[ 259  207   36 -496 -232 -769   62 -500 -597   14 -190    3  520  427
 -143 -127 -280 -370 -587 -529    5  180 -207  292  127  271 -378 -119
  149  -71  -63 -400  -46  389   55  203]
0
[-343   72 -195   97  279 -149  432  489 -106   99  -13 -219   22  -30
  -69   12  -27   68 -157  -45   52  445 -113  366  -16  445 -176  -98
 -343   51   59 -115   17  203  160  -53]
1
[ 134 -285  166 -200  -80 -626 -116  -36 -327 -245 -206  166  239  119
 -132 -112  -21  -99   74 -272 -352  169  102 -197  -19 -162   29  162
   67  -51  -14  -31  -28 -117   52  169]
0
[-128 -201  233  -75  518 -376  271  487  -66  -22   58  542 -292 -384
   60  143  341 -129  526  270 -357  250   87 -364 -177  -43  101  -26
  292  322  634  245 -196  -44 -235  -75]
2
[-339 -196  161  -58 -507 -274   92  401  271  -69  410   24   15   71
 -179 -200   -1  394 -111  186   84  196  471  197  -42 -105  -85 -136
 -165  464   59 -413 -313   96  232  -41]
7
[-240 -247 -241  441  509  379  108   46   39 -102  145  -13 -414 -343
   79  166  127  303  484  260  345 -173   90 -205  -74   38  189  429
 -182   23  392  532  170   28  123 -163]
1
[  32  -77  198  -80  384 -405  232  163 -190   96  -52  483 -148 -369
   57   81  224 -144  277  171 -257  210  -26 -280 -155  -75   65 -110
  463  201  597  306 -145  -15 -329  -80]
7
[  -4   74  150 -202  197 -683  263  145 -248  145   25  386  -23 -260
   -8   74   67  -92   71   96  -88  374  -65  -71  -80  149  -87 -182
  443  242  410   94   18   61 -178  -11]
1
[  94  165   95 -230  224 -403  287  -69 -309  263   91  289  -26 -123
  104  116   82 -255 -255   45 -130  299 -175   14 -118  260 -220 -309
  474  218  447   45   -2  249 -284    5]
7
[-267   74   -6  -53  -15 -381  160  729  497   11  106  223  -46  -49
   81   60  -51  220  216  328   23  465   49   35   98  262  240 -202
  -58  172  207  149  -82 -288    3  -92]
1
[-242  141  -31  -97  247 -257  278  611  105   16 -189  227 -143 -135
   52  -33   61 -169  290  118  123  331   34   19  -38 -287  -16 -326
  -48   76  385  245 -338   -5   36   88]
1
[-344 -244   73  176  142 -324  166  867  680 -176  218  243 -268 -125
  163   49   29  377  564  469 -246  503  219  -49   37  180  343 -123
 -117  173  373  169 -128 -437  -72 -206]
0
[-494  -61 -196  235  365  -67  386  827  185  -35   79  -39  -94 -215
 -102  -22  143  254  330  106 -131  306   -7  240 -143  225  -41  -55
 -368   20   90  -48 -106 -101   37 -275]
1
[ -96 -103  199  -30  426 -481  233  330 -146   55   32  498 -185 -384
   42   83  337  -76  409  198 -358  327   36 -317 -239  -86   31 -163
  390  218  563  189  -54 -137 -291  -78]
7
[  -9  -97  227  -40  348 -467  166  377  -83   76  -32  485 -207 -413
   92  141  232 -147  369  221 -341  257   30 -276 -191  -88   81 -121
  475  237  548  229 -108  -79 -408 -114]
2
[-115 -103 -164  245  503  247  116  -91   25  -24  102 -242 -272  -95
  105   57   17  257  242  257  382  -61   65   37    2  294   79  257
 -270   10  235  319  117  251  189 -128]
4
[ 111   96  188 -156  443 -532  252  125 -206  148   45  376  -95 -243
   55   93  289 -153  115  109 -277  400  -38 -135 -131  111  -71 -196
  409  179  482  186  -38   83 -211  -23]
4
[ -23  -16  253 -205  368 -473  171  170 -221  111   41  407 -130 -333
  149   77  283 -214  254  171 -308  379   -2 -265 -223   84  -81 -153
  432  301  442  155  -46   79 -236   -1]
6
[-288  226 -240  -29  264 -132  462  366 -175  231   85 -184   75  107
  -72   17  -72   -3 -313 -132  123  360 -337  499   66  452 -272 -163
 -257   19  -25 -225   55  301  121 -143]
1
[-357 -199   60   87  271 -234  217  899  614 -164  127  304 -104 -152
   67  -31  170  356  537  453 -191  462  251 -139   18   66  315 -235
 -106  272  335  136 -220 -394  -71 -206]
4
[-243   50   10  -26  289 -314  139  847  358 -106 -171  411 -205 -132
    8   57   72   10  434  206  140  339  132 -120  -77 -486  176 -291
  -45   88  448  392 -393 -297  -43    0]
3
[  96  107  216 -343  179 -365  237   44 -191  219  -21  251  -31 -155
   64   93  107 -281 -100  115 -256  350  -83  -61  -74  203  -75 -243
  412  295  342  110  -45  246 -235   73]
5
[-186  155   32 -193  -91 -457  112  461  370   64   90   86  220   34
  167  -57  -87   99  -88  221   54  561   18  194  192  372  120 -351
  -39  259  197   31 -124   50   87  -24]
5
[  60   63  133 -129  323 -478  279  138 -238  178   45  399  -81 -237
   66  133  183 -181   71   41 -139  294  -77    6  -50  104  -77 -220
  502  253  500   83  -86   99 -328 -140]
4
[  98  150 -243  190  218  353   38 -471 -291  199  104 -369  -78   21
  169  101 -241   -9 -358  -52  524 -121 -254  300  187  327  -86  200
  -94  -63  138  270  288  564  139  -51]
5
[-100  358  -91 -245   94 -401  267  319  -36  138 -252  164  136  109
   29    4 -241 -270 -188  -70  473  405 -126  351  111 -108 -119 -444
   45  110  427  185 -396  195  -11   99]
3
[-273   86 -172  119  240 -165  375  536   10   89   43 -155   35  -55
  -37   60   27   78 -109 -109  -75  474 -251  423   12  358 -101 -142
 -235   -7  110 -118  -21  102   56 -142]
0
[ -21  -22  244 -117  251 -424  182  238 -142   82   15  474 -116 -337
   79   92  202 -111  242  197 -241  351   62 -211 -179   27   -2 -172
  402  314  450  228 -139  -33 -278  -32]
3
[ -43  -44  236 -215  288 -477  253  304  -18   62   26  486 -196 -263
   39  119  206  -82  252  233 -320  382   17 -241 -193    8   11 -141
  365  325  396  257 -122  -80 -241  -55]
3
[ 143  503 -163 -511   -8 -343  262  133  -68  333 -215   -7  364  266
   13  -59 -293 -344 -616 -183  495  389 -405  529  206   -8 -267 -466
  134   80  128   32 -319  343   77  114]
6
[-383 -425 -162  543  479  542   36  261  195 -196   65  -97 -524 -419
  101   86  203  420  680  440  224 -155  340 -346 -125  -66  283  436
 -327   64  210  449  182  -96  198 -134]
1
[-390    4 -159  201  221 -100  382  638  -78   64   44 -207   12  -14
 -109   42  -31   97   -9  -37  -17  301 -272  363   34  356  -91   -8
 -380   -5   31 -222    7  110   82 -150]
2
[ -11  -22  125 -124  382 -368  155  207  -76  101   42  390 -188 -294
   27  133  318 -131  239  109 -282  236  -15 -209 -206  -88   50  -77
  447  184  468  160  -48  -38 -228  -18]
6
[-115 -165  218 -164  344 -349  198  424  -12  -32   20  547 -164 -458
   26   38  366  -89  508  260 -457  308  183 -407 -233 -202  104  -78
  413  329  447  310 -140 -139 -236  -53]
1
[ -29  -59  217 -244  368 -325  219  259  -44   55   -8  416 -182 -288
  107  117  227 -204  265  202 -202  249    2 -256 -145   81  -34  -80
  299  275  386  240 -164    5 -153  -37]
6
[   6  -80  182 -160  373 -378  229  269  -34   85    7  474 -214 -354
  122  192  331 -214  275  161 -343  300  -38 -299 -236  -54  -31  -97
  450  268  456  268 -108 -107 -333  -92]
6
[ 136  215 -283  -94  292  107   70 -508 -353  266  116 -317   72  164
  183   89 -298 -101 -430  -73  546  -54 -401  366  181  536 -159  204
  -23   29  182  240  296  693  162   12]
2
[-116 -112 -177  261  487  403   40 -175   11  -69  120 -205 -273 -106
   91  164  -72  196  209  184  393 -156   -1  -28   28  274  186  361
 -196  -70  351  396  189  292   97  -92]
0
[ 114 -206  149 -194  -98 -734  -76  -25 -278 -177 -289  155  341  143
 -132 -155   37 -157   51 -319 -475  193   64 -163  -17 -156  111   34
  104   -5  106  -99  -62  -55 -100  228]
5
[ 321  526   69 -536  162 -390  226 -443 -584  426   75   20  286  100
   83   78  -60 -444 -738 -238  160  311 -459  320   44  516 -404 -454
  448  183  159 -112   68  649 -110  142]
4
[-218 -203 -206  322  492  573  -20   42  184 -101   11 -124 -425 -340
  146  175  146  165  471  302  299 -302   77 -245 -134  -52  212  446
 -231   13  272  595   88  150   86 -186]
2
[-269 -190 -161  316  544  276   52   67  -78  -59   84 -107 -300 -242
   72  170  155  190  306  180  356  -95   50 -187 -141   89  108  360
 -292  -18  368  482  181  193  175  -60]
7
[-418 -552  -62  522  479  406  -29  296  175 -265   61   63 -486 -372
   85  103  220  454  795  418  255 -168  337 -404  -73 -209  434  564
 -321  150  358  568   40  -95  195 -151]
3
[ 175   -6   82 -297 -176 -864 -165 -221 -562  -86 -233  136  414  286
  -54 -138 -217 -312 -188 -425 -183  159  -57   20   84  -11  -95  101
  173  -74   16 -149   21  151  -14  116]
2
[  -5   94  162 -291  321 -520  333  234 -267  186   51  407  -41 -189
   47  149  161 -277   31   94 -203  388 -160  -73  -82  226 -126 -153
  385  332  486   77  -91  206 -234  -38]
2
[ 324  405  124 -440   59 -565  218 -284 -415  366   15  145  189  -72
   94   99  -47 -446 -491 -188 -125  354 -372  262  -52  366 -333 -406
  553  206  316   13   46  430 -300  126]
5
[ -18 -180  159  -91  -23 -669  -23   54 -288 -245 -272  334  221   41
 -179  -23  115 -131  129 -283 -376  194  109 -331 -139 -253   37   78
   88    6  138  -19  -73 -187 -150  148]
3
[ -61  -24 -222  188  459  315  118 -213 -188  103   64 -211 -194  -31
  135  154 -133   15    1  100  477 -152 -162  111   96  342  -17  346
 -181   16  288  320  215  434  109  -97]
2
[-164  -83 -226  246  384  421   24  -89   -7   -7   15 -173 -222 -132
   41  165   13  143  193  121  516 -240  -18  -41  -10  136  141  404
 -296  -45  261  461  118  193  172 -112]
7
[-364 -239   67  291   98 -193   87  892  641 -140  174  239 -230 -320
  162  -22  161  415  639  554 -313  541  385 -160  -73   64  368  -98
  -97  266  387  323 -135 -441  -93 -235]
5
[-318  248 -180  -50  316 -141  504  441 -140  200  135 -178  121  151
 -147   50  -84   91 -371 -128  231  471 -439  501  149  571 -201 -242
 -335   26   84 -290   18  347  228  -56]
0
[ 192  136  111 -389 -178 -850  -62 -359 -544  -45 -250  118  504  379
  -89  -42 -201 -403 -448 -544  -67  200 -122  113   78   94 -148  -12
  103  -77   59 -136  -85  271  -55  223]
3
[-180  191  -76 -178  169 -279  305  466  107    5 -230  124   47   28
  -51  -18 -155 -131    7  -16  328  386 -110  210  116 -171  -10 -472
    0   95  403   31 -296   56   34  141]
0
[ -85  296  -77  -93  187 -378  301  510   37   27 -197  229  -13   10
   50    2  -30 -245   23  -13  203  416  -49  173   60 -218 -176 -436
   35   13  441  199 -315   32  -31   86]
4
[-148  265   -3 -217   18 -282  177  504  414  174  171  106  156   86
   68   13  -65  152 -140  265   98  511 -100  176   85  445   93 -368
  -69  213  174   19  -84  -64   -3  -71]
7
[-360 -247  240  -25 -425 -154  -60  515  330 -100  386   94  -30  -91
 -111 -216  117  411  120  295   40  225  498  -10  -33 -284   83    9
 -134  442   16 -179 -338   27  320  -50]
6
[-243  -13  144 -218 -581 -219   13  190  226  -41  355  -70  166  187
 -113 -232  -54  263 -329   99  290  180  412  314  149   37  -93 -205
 -183  416  -32 -359 -379  319  452  102]
4
[ -64 -149  152 -104  449 -364  256  311 -115   19  -11  455 -230 -307
   71   97  352 -121  420  157 -362  298   11 -283 -147  -85   86 -152
  394  266  474  223 -113 -111 -229  -75]
4
[-340 -315  148   80 -430 -178  -74  444  401  -80  381   71  -92  -21
 -183  -87  122  468    8  257   73   62  592   35  -45 -260  131   58
  -93  432   78 -352 -233   11  194  -99]
2
[  68   83  120 -247  272 -570  176  113 -276  155   53  435  -69 -269
   81  126  150 -220   90   13 -192  297 -118 -124 -131   19  -42 -176
  540  226  449  205   16   86 -276  -20]
1
[-250 -116  100   84   35 -374   88  734  508 -104   52  280  -74 -187
  167    8   23  270  389  382 -159  568  223  -70   23  141  325 -143
  -46  292  305  273 -183 -362  -57 -122]
3
[-366 -159   88  134  117 -328  210  861  512  -88   53  214  -79 -183
   79   -1   86  297  374  469 -191  620  250 -107   61  142  266 -172
 -127  239  303  179  -83 -324   12 -117]
5
[-496 -113 -112  331  286  -99  320  766    6    1   30   52 -129 -204
  -80   30  181  244  287   30  -87  381  -63  166 -108   87  -18   20
 -336   95  115   21  -72 -117   62 -233]
3
[-328 -220  177  -79 -384 -148  -54  493  393 -136  266   41  -24  -43
 -165 -158   73  388   72  303  111  174  600  -18 -125 -224   96  -25
 -219  383   57  -89 -361  -12  269  -36]
7
[-142  123   51  -44  -21 -388  175  545  408  107   73  109   96    1
  112   -6  -99  159  -11  275  -58  593   17  163  168  329  208 -335
   17  221  258   31  -68 -110 -100  -98]
5
[-178 -165 -195  158  519  300   37  -40 -124   -3   74 -100 -205 -110
  174  114   20   71  235  181  405  -86  -54  -88   63  174   90  444
 -245   79  288  496  179  345  265  -92]
2
[  54  -89  191 -182  303 -236  133  222  -45   98  -41  391 -163 -329
  107  172  299 -231  280  153 -372  149    7 -274 -261    1   74  -78
  395  231  456  312 -122  -55 -398  -24]
7
